Here is a tiny trained network, its code and every weight. The questions are about switching its units off for an input and a class, where a switched-off unit gives its printed mean instead of its output.

import numpy as np


def w(rows, s, z=0):
    codes = np.array(rows[::2]) - 128.0
    scale = np.full(codes.shape[1], s)
    scale[-1] = z or s
    return codes * scale


def f(y):
    return y / 2 * (1 + np.tanh(0.7978845608 * (y + 0.044715 * y**3)))


def log_softmax(a):
    a = a - a.max(-1, keepdims=True)
    return a - np.log(np.exp(a).sum(-1, keepdims=True))


def net(x, mask):
    res = np.array(x, float).reshape(1, 4) / 4 @ E
    y = f(res @ A[0][:, :-1].T + A[0][:, -1])
    res = res + np.where(mask, y, B[0][:, -1]) @ B[0][:, :-1]
    return log_softmax(res[-1] @ U[:, :-1].T + U[:, -1])


A, B = {}, {}
E = w([
[210,205,217,193,190,130,154,207],'x0',
[174,98,102,134,200,246,105,38],'x1',
[181,98,125,58,146,146,18,169],'x2',
[151,175,183,175,60,88,56,31],'x3',
],0.012)
A[0] = w([
[106,69,114,103,197,121,214,196,94],'n1',
[161,162,77,124,171,194,116,101,67],'n2',
[110,147,131,99,117,113,145,159,103],'n3',
[171,103,127,80,146,120,39,173,99],'n4',
[189,186,159,161,189,147,143,178,109],'n5',
[159,164,203,149,149,151,176,150,44],'n6',
[12,52,54,109,67,140,107,78,174],'n7',
[68,170,139,108,58,13,128,219,103],'n8',
[116,152,162,154,153,123,96,143,1],'n9',
[106,125,107,200,108,98,220,124,56],'n10',
[134,145,117,176,98,227,231,59,126],'n11',
[136,178,166,175,94,71,44,49,144],'n12',
[143,128,204,149,63,106,127,76,20],'n13',
],0.011,0.0033)
B[0] = w([
[53,125,121,71,119,212,157,205,210],'n1',
[141,187,169,49,129,149,100,55,174],'n2',
[141,125,146,104,159,188,124,112,152],'n3',
[71,129,246,185,129,51,73,181,184],'n4',
[170,61,41,150,159,87,97,187,209],'n5',
[144,81,40,167,143,108,83,133,182],'n6',
[152,81,63,180,170,87,133,126,243],'n7',
[194,147,147,106,221,150,91,89,252],'n8',
[80,132,32,155,120,156,111,114,141],'n9',
[104,110,230,171,88,90,64,116,183],'n10',
[126,126,198,135,156,110,88,108,193],'n11',
[80,91,107,86,154,209,202,202,208],'n12',
[73,113,125,119,156,170,135,177,172],'n13',
],0.011,0.02)
U = w([
[18,130,101,76,145,223,165,176,113],'0',
[145,99,7,181,167,45,111,108,103],'1',
[218,180,186,54,249,164,99,36,181],'2',
[32,133,254,187,120,34,58,137,129],'3',
[165,100,146,135,153,119,161,126,255],'4',
[182,222,113,134,47,146,122,76,78],'5',
[121,227,153,92,110,87,155,88,58],'6',
],0.0087,0.007)

Each question gives the input, the list of numbers given to net, and the class t.
The units are the neurons (one row each of A and B). Each row of codes is followed by its name. A weight is (code - 128) times the scale printed after its matrix; where a second scale follows, it is the last column's (A, B and U).
mask holds one flag per neuron, in row order. A switched-off neuron (its flag False) gives its mean, the last column of its row in B, instead of its output. The means were averaged over made-up inputs and are rounded, as every weight is.
A unit's drop is (log p(t) with every unit on - log p(t) with that unit switched off) / (log p(t) with every unit on - log p(t) with every unit switched off).
The circuit of an input: a set's keep is (log p(t) with only the set's units on - log p(t) with every unit switched off) / (log p(t) with every unit on - log p(t) with every unit switched off). Starting from the 12 units with the biggest drops (on a tie, the unit counted first), units are removed one at a time, each time the one whose removal leaves the highest keep (on an exact tie, the one counted first), for as long as the keep stays at least 0.8.
units of the circuit, in order: the units of the circuit, biggest drop first
unit that matters most: the unit with the biggest drop
k most important neurons: the k neurons with the biggest drops, biggest first
drop of u: that unit's drop, to one decimal
input [7,-7,0,7], class 0: units of the circuit, in order -> [n12]
input [8,6,-3,-3], class 1: 2 most important neurons -> [n5, n6]
input [-8,-6,0,-7], class 1: 3 most important neurons -> [n7, n12, n8]
input [4,2,8,-7], class 3: 2 most important neurons -> [n4, n12]
input [5,-6,6,2], class 2: 2 most important neurons -> [n8, n7]
input [4,0,7,6], class 3: 3 most important neurons -> [n4, n1, n3]
input [-7,-1,4,-5], class 1: 2 most important neurons -> [n7, n12]
input [5,6,-2,-6], class 0: 3 most important neurons -> [n1, n8, n7]
input [5,6,2,6], class 0: 3 most important neurons -> [n12, n8, n7]
input [6,6,1,6], class 0: 4 most important neurons -> [n12, n8, n7, n13]
input [4,4,-2,-1], class 1: 2 most important neurons -> [n8, n5]
input [5,5,-4,1], class 1: 3 most important neurons -> [n8, n5, n6]
input [1,5,-4,6], class 0: 3 most important neurons -> [n12, n8, n13]
input [-2,-3,2,7], class 0: units of the circuit, in order -> [n12]
input [8,-2,-3,6], class 1: 3 most important neurons -> [n6, n5, n1]
input [-4,1,6,-4], class 3: 2 most important neurons -> [n4, n12]
input [5,-7,-6,-4], class 2: drop of n4 -> 0.3
input [6,-8,-7,-5], class 2: drop of n3 -> 0.2
input [-8,-1,-7,-4], class 1: drop of n4 -> 0.4
input [-6,-4,4,-2], class 1: unit that matters most -> n7
input [-5,5,4,1], class 1: drop of n3 -> 0.2
